Below is a small trained network, with its code and all its weights. Each question gives an input and a class and asks what happens when units are switched off, that is, made to give their printed mean instead of their output.

import numpy as np


def w(rows, s, z=0):
    codes = np.array(rows[::2]) - 128.0
    scale = np.full(codes.shape[1], s)
    scale[-1] = z or s
    return codes * scale


def f(y):
    return y / 2 * (1 + np.tanh(0.7978845608 * (y + 0.044715 * y**3)))


def log_softmax(a):
    a = a - a.max(-1, keepdims=True)
    return a - np.log(np.exp(a).sum(-1, keepdims=True))


def net(x, mask):
    res = np.array(x, float).reshape(1, 6) / 4 @ E
    y = f(res @ A[0][:, :-1].T + A[0][:, -1])
    res = res + np.where(mask, y, B[0][:, -1]) @ B[0][:, :-1]
    return log_softmax(res[-1] @ U[:, :-1].T + U[:, -1])


A, B = {}, {}
E = w([
[126,128,128,127,127],'x0',
[128,129,126,128,126],'x1',
[181,244,37,197,131],'x2',
[92,246,228,87,140],'x3',
[57,131,51,83,233],'x4',
[66,109,178,253,166],'x5',
],0.0077)
A[0] = w([
[118,75,175,100,141,69],'N0',
[159,45,65,174,102,121],'N1',
[89,52,179,89,111,139],'N2',
[182,131,83,20,85,68],'N3',
[195,104,190,162,11,60],'N4',
[93,208,193,99,130,113],'N5',
[101,202,200,87,145,145],'N6',
[96,52,187,93,123,130],'N7',
[109,68,186,74,137,114],'N8',
[171,144,195,144,47,65],'N9',
[101,186,59,151,127,135],'N10',
[198,137,206,174,37,92],'N11',
[73,65,170,92,117,106],'N12',
[136,194,75,217,118,113],'N13',
[135,35,213,77,104,144],'N14',
[88,103,176,240,123,4],'N15',
[177,130,182,160,45,70],'N16',
[47,110,78,83,209,36],'N17',
[53,130,79,83,237,12],'N18',
[195,134,106,16,69,49],'N19',
[80,218,185,96,130,130],'N20',
[86,71,170,102,121,136],'N21',
[90,108,168,213,173,57],'N22',
[178,50,67,126,116,88],'N23',
[219,111,203,163,54,51],'N24',
[181,196,71,182,120,141],'N25',
[194,226,58,214,122,187],'N26',
[194,204,85,204,101,171],'N27',
[61,82,154,99,85,39],'N28',
[130,26,51,146,123,133],'N29',
[68,102,150,241,160,15],'N30',
[95,34,179,99,134,179],'N31',
[74,90,187,219,161,25],'N32',
[106,214,207,97,114,133],'N33',
[91,57,183,92,100,131],'N34',
[198,134,99,8,94,51],'N35',
[195,139,108,2,125,113],'N36',
[154,47,64,171,102,123],'N37',
[105,57,86,135,95,98],'N38',
[84,159,108,93,229,85],'N39',
[38,134,167,216,186,32],'N40',
[65,223,203,65,124,113],'N41',
[153,59,66,147,144,83],'N42',
[83,177,146,99,161,59],'N43',
],0.0077,0.0017)
B[0] = w([
[149,163,155,110,145,171],'N0',
[211,66,145,188,95,214],'N1',
[187,190,194,80,156,215],'N2',
[60,173,128,187,54,214],'N3',
[47,60,1,47,233,229],'N4',
[208,54,144,194,116,198],'N5',
[179,32,133,195,95,209],'N6',
[161,184,193,101,152,215],'N7',
[162,167,186,93,115,204],'N8',
[120,86,42,104,177,190],'N9',
[162,158,163,53,191,181],'N10',
[82,76,42,78,198,223],'N11',
[154,173,174,94,147,201],'N12',
[134,207,199,96,144,205],'N13',
[148,189,188,80,156,242],'N14',
[30,146,118,166,68,209],'N15',
[94,84,52,74,191,193],'N16',
[98,93,47,59,225,220],'N17',
[68,74,25,61,232,232],'N18',
[26,168,133,185,50,216],'N19',
[211,47,146,197,105,207],'N20',
[160,197,157,87,148,192],'N21',
[46,173,111,154,45,196],'N22',
[166,74,138,193,88,191],'N23',
[89,87,22,68,214,215],'N24',
[178,214,205,85,159,208],'N25',
[188,206,213,62,170,253],'N26',
[161,183,168,63,157,223],'N27',
[151,165,158,96,134,170],'N28',
[186,74,147,171,105,220],'N29',
[45,174,123,175,49,214],'N30',
[170,187,175,93,131,230],'N31',
[69,157,139,143,68,214],'N32',
[207,48,119,183,99,209],'N33',
[163,192,168,91,147,212],'N34',
[54,184,114,186,53,221],'N35',
[9,165,123,182,23,229],'N36',
[205,70,157,190,102,211],'N37',
[180,105,159,143,123,171],'N38',
[125,82,82,108,195,209],'N39',
[65,149,94,169,68,215],'N40',
[196,60,137,204,99,236],'N41',
[179,72,119,154,110,185],'N42',
[153,69,94,150,142,166],'N43',
],0.0067,0.0058)
U = w([
[194,228,198,70,182,208],'0',
[228,21,137,227,122,138],'1',
[67,73,26,63,236,190],'2',
[8,193,126,195,58,2],'3',
],0.011,0.00088)

Each question gives the input, the list of numbers given to net, and the class t.
The units are the neurons (one row each of A and B). Each row of codes is followed by its name. A weight is (code - 128) times the scale printed after its matrix; where a second scale follows, it is the last column's (A, B and U).
mask holds one flag per neuron, in row order. A switched-off neuron (its flag False) gives its mean, the last column of its row in B, instead of its output. The means were averaged over made-up inputs and are rounded, as every weight is.
A unit's drop is (log p(t) with every unit on - log p(t) with that unit switched off) / (log p(t) with every unit on - log p(t) with every unit switched off).
The circuit of an input: a set's keep is (log p(t) with only the set's units on - log p(t) with every unit switched off) / (log p(t) with every unit on - log p(t) with every unit switched off). Starting from the 12 units with the biggest drops (on a tie, the unit counted first), units are removed one at a time, each time the one whose removal leaves the highest keep (on an exact tie, the one counted first), for as long as the keep stays at least 0.8.
units of the circuit, in order: the units of the circuit, biggest drop first
top k neurons: the k neurons with the biggest drops, biggest first
drop of u: that unit's drop, to one decimal
input [-4,-4,6,4,6,-8], class 3: units of the circuit, in order -> (N36)
input [-5,4,-5,1,-7,8], class 3: top 2 neurons -> (N15, N30)
input [0,0,-6,-6,6,-8], class 3: units of the circuit, in order -> (N36, N3)
input [3,-8,-6,-3,-6,-7], class 3: top 2 neurons -> (N19, N36)
input [-6,-6,-4,6,7,8], class 3: top 2 neurons -> (N40, N30)
input [5,5,2,-7,-1,8], class 3: top 4 neurons -> (N30, N15, N22, N32)
input [3,6,6,-4,-6,-2], class 0: top 2 neurons -> (N26, N25)
input [-7,-2,6,2,-7,-5], class 2: top 2 neurons -> (N4, N11)
input [-5,-2,-6,-3,-8,1], class 2: top 3 neurons -> (N4, N24, N11)
input [-6,6,7,8,-8,8], class 1: top 2 neurons -> (N33, N20)
input [-6,-2,2,-4,4,2], class 1: top 3 neurons -> (N4, N24, N11)
input [1,3,-8,-8,-7,3], class 0: drop of N14 -> 0.3
input [-2,-6,6,-2,-8,-7], class 2: drop of N11 -> 0.1
input [2,5,3,5,6,5], class 2: units of the circuit, in order -> (N18)
input [-8,2,3,-3,-2,-4], class 3: drop of N19 -> 0.2
